Here is a tiny trained network, its code and every weight. The questions are about switching its units off for an input and a target symbol, where a switched-off unit gives its printed mean instead of its output.

import numpy as np


def w(rows, s, z=0):
    codes = np.array(rows[::2]) - 128.0
    scale = np.full(codes.shape[1], s)
    scale[-1] = z or s
    return codes * scale


def f(y):
    return y / 2 * (1 + np.tanh(0.7978845608 * (y + 0.044715 * y**3)))


def softmax(a):
    e = np.exp(a - a.max(-1, keepdims=True))
    return e / e.sum(-1, keepdims=True)


def log_softmax(a):
    a = a - a.max(-1, keepdims=True)
    return a - np.log(np.exp(a).sum(-1, keepdims=True))


def net(x, mask):
    ids = ['βδεζτω'.index(c) for c in x.split()]
    T = len(ids)
    res = E[ids] + P[:T]
    q, k, v = (res @ M[0].T for M in (Q, K, V))
    z = softmax(np.where(np.tri(T) > 0, q @ k.T / 3**0.5, -1e9)) @ v
    res = res + np.where(mask[0], z, O[0][:, -1]) @ O[0][:, :-1]
    y = f(res @ A[0][:, :-1].T + A[0][:, -1])
    res = res + np.where(mask[1:9], y, B[0][:, -1]) @ B[0][:, :-1]
    return log_softmax(res[-1] @ U[:, :-1].T + U[:, -1])


Q, K, V, O, A, B = {}, {}, {}, {}, {}, {}
E = w([
[128,99,135,79,5,149],'β',
[87,55,179,160,73,189],'δ',
[170,178,75,164,104,162],'ε',
[235,147,93,180,227,152],'ζ',
[46,206,187,129,190,120],'τ',
[202,158,134,104,52,143],'ω',
],0.02)
P = w([
[163,251,180,211,69,102],'0',
[178,172,211,150,107,122],'1',
[159,161,178,138,111,137],'2',
[145,151,160,130,116,144],'3',
[134,141,145,123,120,154],'4',
[125,138,133,119,122,161],'5',
[119,135,118,113,120,164],'6',
[114,133,114,110,126,168],'7',
[114,129,109,108,124,172],'8',
[109,130,100,104,130,175],'9',
[106,135,96,99,135,175],'10',
[107,135,90,99,137,177],'11',
[102,140,86,94,140,176],'12',
[104,143,84,89,141,177],'13',
],0.013)
Q[0] = w([
[152,200,71,130,116,174],'H0',
[174,99,177,2,137,79],'H0',
[139,78,138,166,136,16],'H0',
],0.0087)
K[0] = w([
[119,221,122,69,182,114],'H0',
[133,94,91,54,69,1],'H0',
[193,130,87,117,114,179],'H0',
],0.0069)
V[0] = w([
[53,111,133,68,67,21],'H0',
[225,80,88,159,2,174],'H0',
[216,166,85,124,135,151],'H0',
],0.0071)
O[0] = w([
[116,165,93,184,160,168,2],'H0',
[202,122,135,84,202,5,102],'H0',
[136,170,120,67,144,90,185],'H0',
],0.012,0.0071)
A[0] = w([
[100,92,160,200,103,163,166],'N0',
[81,75,102,207,101,180,1],'N1',
[136,102,108,160,190,105,82],'N2',
[120,39,118,65,199,115,82],'N3',
[61,102,113,67,84,85,81],'N4',
[154,178,109,249,200,93,89],'N5',
[164,177,93,106,132,77,103],'N6',
[136,39,56,48,141,160,122],'N7',
],0.014,0.012)
B[0] = w([
[99,85,75,99,157,138,248],'N0',
[166,155,181,148,125,13,217],'N1',
[116,42,239,68,75,123,132],'N2',
[68,146,84,151,87,162,170],'N3',
[136,15,194,167,160,98,150],'N4',
[172,114,249,80,85,149,143],'N5',
[77,71,100,155,138,150,239],'N6',
[142,230,116,203,129,93,176],'N7',
],0.011,0.014)
U = w([
[178,87,223,125,98,82,252],'β',
[61,35,71,183,171,159,183],'δ',
[85,132,1,225,144,124,64],'ε',
[176,141,141,196,197,187,146],'ζ',
[72,212,202,90,175,92,109],'τ',
[122,155,97,82,69,164,24],'ω',
],0.0092,0.0036)

Each question gives the input, a string of symbols that net reads in full, and the target symbol t.
The units are the heads (3 rows each of Q, K, V and O) and the neurons (one row each of A and B). Each row of codes is followed by its name. A weight is (code - 128) times the scale printed after its matrix; where a second scale follows, it is the last column's (O, A, B and U).
mask holds one flag per unit, heads first, then neurons. A switched-off unit (its flag False) gives its mean, the last column of its rows in O or B, instead of its output. The means were averaged over made-up inputs and are rounded, as every weight is.
A unit's drop is (log p(t) with every unit on - log p(t) with that unit switched off) / (log p(t) with every unit on - log p(t) with every unit switched off).
The circuit of an input: a set's keep is (log p(t) with only the set's units on - log p(t) with every unit switched off) / (log p(t) with every unit on - log p(t) with every unit switched off). Starting from all 9 units, units are removed one at a time, each time the one whose removal leaves the highest keep (on an exact tie, the one counted first), for as long as the keep stays at least 0.8.
units of the circuit, in order: the units of the circuit, biggest drop first
top k neurons: the k neurons with the biggest drops, biggest first
drop of u: that unit's drop, to one decimal
input δ ω ζ ε, target β: top neuron => (N0)
input ζ ω ζ β β β, target ε: top 3 neurons => (N7, N1, N3)
input ω ζ ζ τ ω ζ ω ω, target ω: top 3 neurons => (N6, N1, N4)
input ε ε δ ε β ζ β ε δ δ, target ε: units of the circuit, in order => (H0, N7, N3)
input ζ β δ δ ζ β ω δ δ, target ε: units of the circuit, in order => (H0, N7, N3, N2)
input β δ ε, target β: top 4 neurons => (N0, N5, N3, N7)
input δ δ ω β ζ β ω τ ω ε ω ζ, target ζ: units of the circuit, in order => (H0, N6, N5)
input β ε ε β ζ, target β: top 2 neurons => (N2, N5)
input ε δ ζ ζ, target δ: top 2 neurons => (N6, N3)
input ζ ω ζ ε δ β ω, target δ: units of the circuit, in order => (N6, H0, N1)
input ζ ζ ζ ζ ε ζ β β ε β ε ζ ζ, target ε: units of the circuit, in order => (H0, N7, N3)
input ζ β β, target δ: top 3 neurons => (N1, N6, N5)
input ε δ ε, target δ: units of the circuit, in order => (N6, H0)
input β ω ω, target δ: units of the circuit, in order => (N6, H0)
input ζ ζ ω δ ζ ζ, target ε: units of the circuit, in order => (H0, N3, N7, N6)
input ε β τ ε ε ζ δ ω ω ζ, target ζ: units of the circuit, in order => (N6, N0, N1)
input τ ε ζ ω δ ω β β β δ ζ ω ε β, target β: units of the circuit, in order => (N4)
input ω ζ ω ω ζ β β ζ ζ β ω δ, target β: top 3 neurons => (N6, N0, N4)
input β ε ε ζ ζ τ ω, target ω: top 3 neurons => (N6, N4, N1)
input ω ε ζ ζ τ β ζ ω ζ ζ ω β, target β: top 2 neurons => (N4, N6)
input β ε ζ ω β, target δ: top 3 neurons => (N1, N6, N4)
input ε ζ ζ, target δ: top neuron => (N6)
input ζ ε ε β ζ ε β ζ ζ β β δ, target β: drop of H0 => 0.6
input ω ω β ε ζ ω ε ω, target ε: drop of N5 => 0.1
input ζ τ δ ε τ, target δ: drop of H0 => 2.0
